Here is a tiny trained network, its code and every weight. The questions are about switching its units off for an input and a class, where a switched-off unit gives its printed mean instead of its output.

import numpy as np


def w(rows, s, z=0):
    codes = np.array(rows[::2]) - 128.0
    scale = np.full(codes.shape[1], s)
    scale[-1] = z or s
    return codes * scale


def norm(h):
    return h / np.sqrt((h * h).mean(-1, keepdims=True) + 1e-5)


def f(y):
    return y / 2 * (1 + np.tanh(0.7978845608 * (y + 0.044715 * y**3)))


def log_softmax(a):
    a = a - a.max(-1, keepdims=True)
    return a - np.log(np.exp(a).sum(-1, keepdims=True))


def net(x, mask):
    res = np.array(x, float).reshape(1, 3) / 4 @ E
    u = 0
    for l in range(2):
        y = f(norm(res) @ A[l][:, :-1].T + A[l][:, -1])
        res = res + np.where(mask[u : u + 11], y, B[l][:, -1]) @ B[l][:, :-1]
        u += 11
    return log_softmax(norm(res)[-1] @ U[:, :-1].T + U[:, -1])


A, B = {}, {}
E = w([
[64,1,128,141,100,49],'x0',
[219,172,142,206,58,70],'x1',
[206,35,213,148,134,222],'x2',
],0.0087)
A[0] = w([
[187,102,185,97,160,139,52],'L0N1',
[249,145,25,76,210,145,152],'L0N2',
[98,115,55,106,187,230,121],'L0N3',
[76,92,122,254,199,83,118],'L0N4',
[62,56,98,223,159,115,76],'L0N5',
[99,187,125,87,179,48,138],'L0N6',
[125,158,103,148,127,93,37],'L0N7',
[136,63,22,155,98,129,137],'L0N8',
[182,136,114,83,106,62,77],'L0N9',
[138,130,150,114,151,104,2],'L0N10',
[198,181,210,151,85,70,123],'L0N11',
],0.0086,0.0059)
B[0] = w([
[55,93,143,205,169,99,148],'L0N1',
[54,93,221,106,110,54,243],'L0N2',
[144,124,76,169,9,142,223],'L0N3',
[181,170,173,43,113,136,178],'L0N4',
[208,127,134,65,129,91,182],'L0N5',
[186,58,152,177,171,163,243],'L0N6',
[95,87,117,177,165,180,120],'L0N7',
[254,114,132,75,172,123,172],'L0N8',
[123,105,123,147,132,181,132],'L0N9',
[22,227,105,96,132,168,87],'L0N10',
[60,98,53,169,47,185,252],'L0N11',
],0.0072,0.0041)
A[1] = w([
[123,102,148,98,153,172,14],'L1N1',
[104,247,185,101,194,185,122],'L1N2',
[218,115,122,112,128,183,204],'L1N3',
[168,133,74,81,177,175,82],'L1N4',
[101,98,124,93,141,124,47],'L1N5',
[77,107,127,61,141,179,83],'L1N6',
[29,102,83,48,168,181,63],'L1N7',
[141,205,148,143,105,184,151],'L1N8',
[94,180,57,123,221,57,52],'L1N9',
[39,65,119,167,124,85,252],'L1N10',
[137,171,64,133,136,73,88],'L1N11',
],0.011,0.0035)
B[1] = w([
[156,147,172,198,106,111,132],'L1N1',
[173,107,126,84,171,28,195],'L1N2',
[41,210,104,130,177,133,220],'L1N3',
[137,239,104,151,97,145,134],'L1N4',
[185,153,187,167,98,82,137],'L1N5',
[157,136,87,201,96,74,173],'L1N6',
[176,92,73,185,16,154,214],'L1N7',
[172,49,101,53,146,48,229],'L1N8',
[81,101,255,164,174,192,212],'L1N9',
[147,248,122,97,197,119,253],'L1N10',
[114,56,201,166,132,250,187],'L1N11',
],0.0096,0.0053)
U = w([
[181,132,56,207,18,117,208],'0',
[204,82,163,38,167,5,181],'1',
[109,115,223,207,208,201,183],'2',
[106,247,93,92,182,110,208],'3',
[86,112,123,110,110,130,6],'4',
[94,120,127,84,113,129,2],'5',
[65,105,130,98,115,127,31],'6',
],0.018,0.007)

Each question gives the input, the list of numbers given to net, and the class t.
The units are the neurons (one row each of A and B). Each row of codes is followed by its name. A weight is (code - 128) times the scale printed after its matrix; where a second scale follows, it is the last column's (A, B and U).
mask holds one flag per neuron, layer by layer. A switched-off neuron (its flag False) gives its mean, the last column of its row in B, instead of its output. The means were averaged over made-up inputs and are rounded, as every weight is.
A unit's drop is (log p(t) with every unit on - log p(t) with that unit switched off) / (log p(t) with every unit on - log p(t) with every unit switched off).
The circuit of an input: a set's keep is (log p(t) with only the set's units on - log p(t) with every unit switched off) / (log p(t) with every unit on - log p(t) with every unit switched off). Starting from the 12 units with the biggest drops (on a tie, the unit counted first), units are removed one at a time, each time the one whose removal leaves the highest keep (on an exact tie, the one counted first), for as long as the keep stays at least 0.8.
circuit, biggest first: the units of the circuit, biggest drop first
most important unit: the unit with the biggest drop
top k neurons: the k neurons with the biggest drops, biggest first
top k neurons in layer l: the k neurons of layer l with the biggest drops, biggest first
drop of u: that unit's drop, to one decimal
input [4,-3,-5], class 2: most important unit => L1N9
input [-6,4,5], class 1: top 2 neurons in layer 0 => L0N6, L0N3
input [-8,-8,7], class 0: top 4 neurons in layer 1 => L1N7, L1N6, L1N10, L1N9
input [0,3,0], class 3: top 2 neurons => L1N10, L1N7
input [-6,-8,8], class 0: circuit, biggest first => L1N6, L0N6, L1N9, L0N3
input [-2,-5,5], class 0: circuit, biggest first => L0N6, L1N6, L1N7
input [-6,2,6], class 1: top 2 neurons => L1N8, L0N6
input [-8,-7,4], class 1: top 2 neurons in layer 0 => L0N11, L0N2
input [3,2,1], class 3: top 2 neurons => L1N3, L0N2
input [-4,-6,-8], class 2: top 2 neurons => L1N9, L0N11
input [-8,4,8], class 1: top 2 neurons => L1N8, L0N6
input [-8,1,-7], class 1: top 2 neurons in layer 1 => L1N2, L1N8
input [4,3,5], class 2: top 4 neurons in layer 1 => L1N8, L1N3, L1N2, L1N7
input [-2,3,-4], class 2: most important unit => L0N3
input [-3,0,3], class 3: top 2 neurons in layer 0 => L0N1, L0N6
input [-8,-8,0], class 0: top 3 neurons => L1N7, L0N3, L1N6
input [0,-1,-2], class 3: top 3 neurons => L0N6, L1N9, L1N11
input [3,-7,-7], class 0: top 2 neurons => L1N7, L1N6
input [3,3,-1], class 3: top 4 neurons => L1N3, L0N2, L1N7, L0N8
input [-8,-5,4], class 1: top neuron => L0N2
input [-2,-1,-4], class 2: top 2 neurons => L0N11, L1N9
input [-8,5,-7], class 1: drop of L1N8 => 1.0
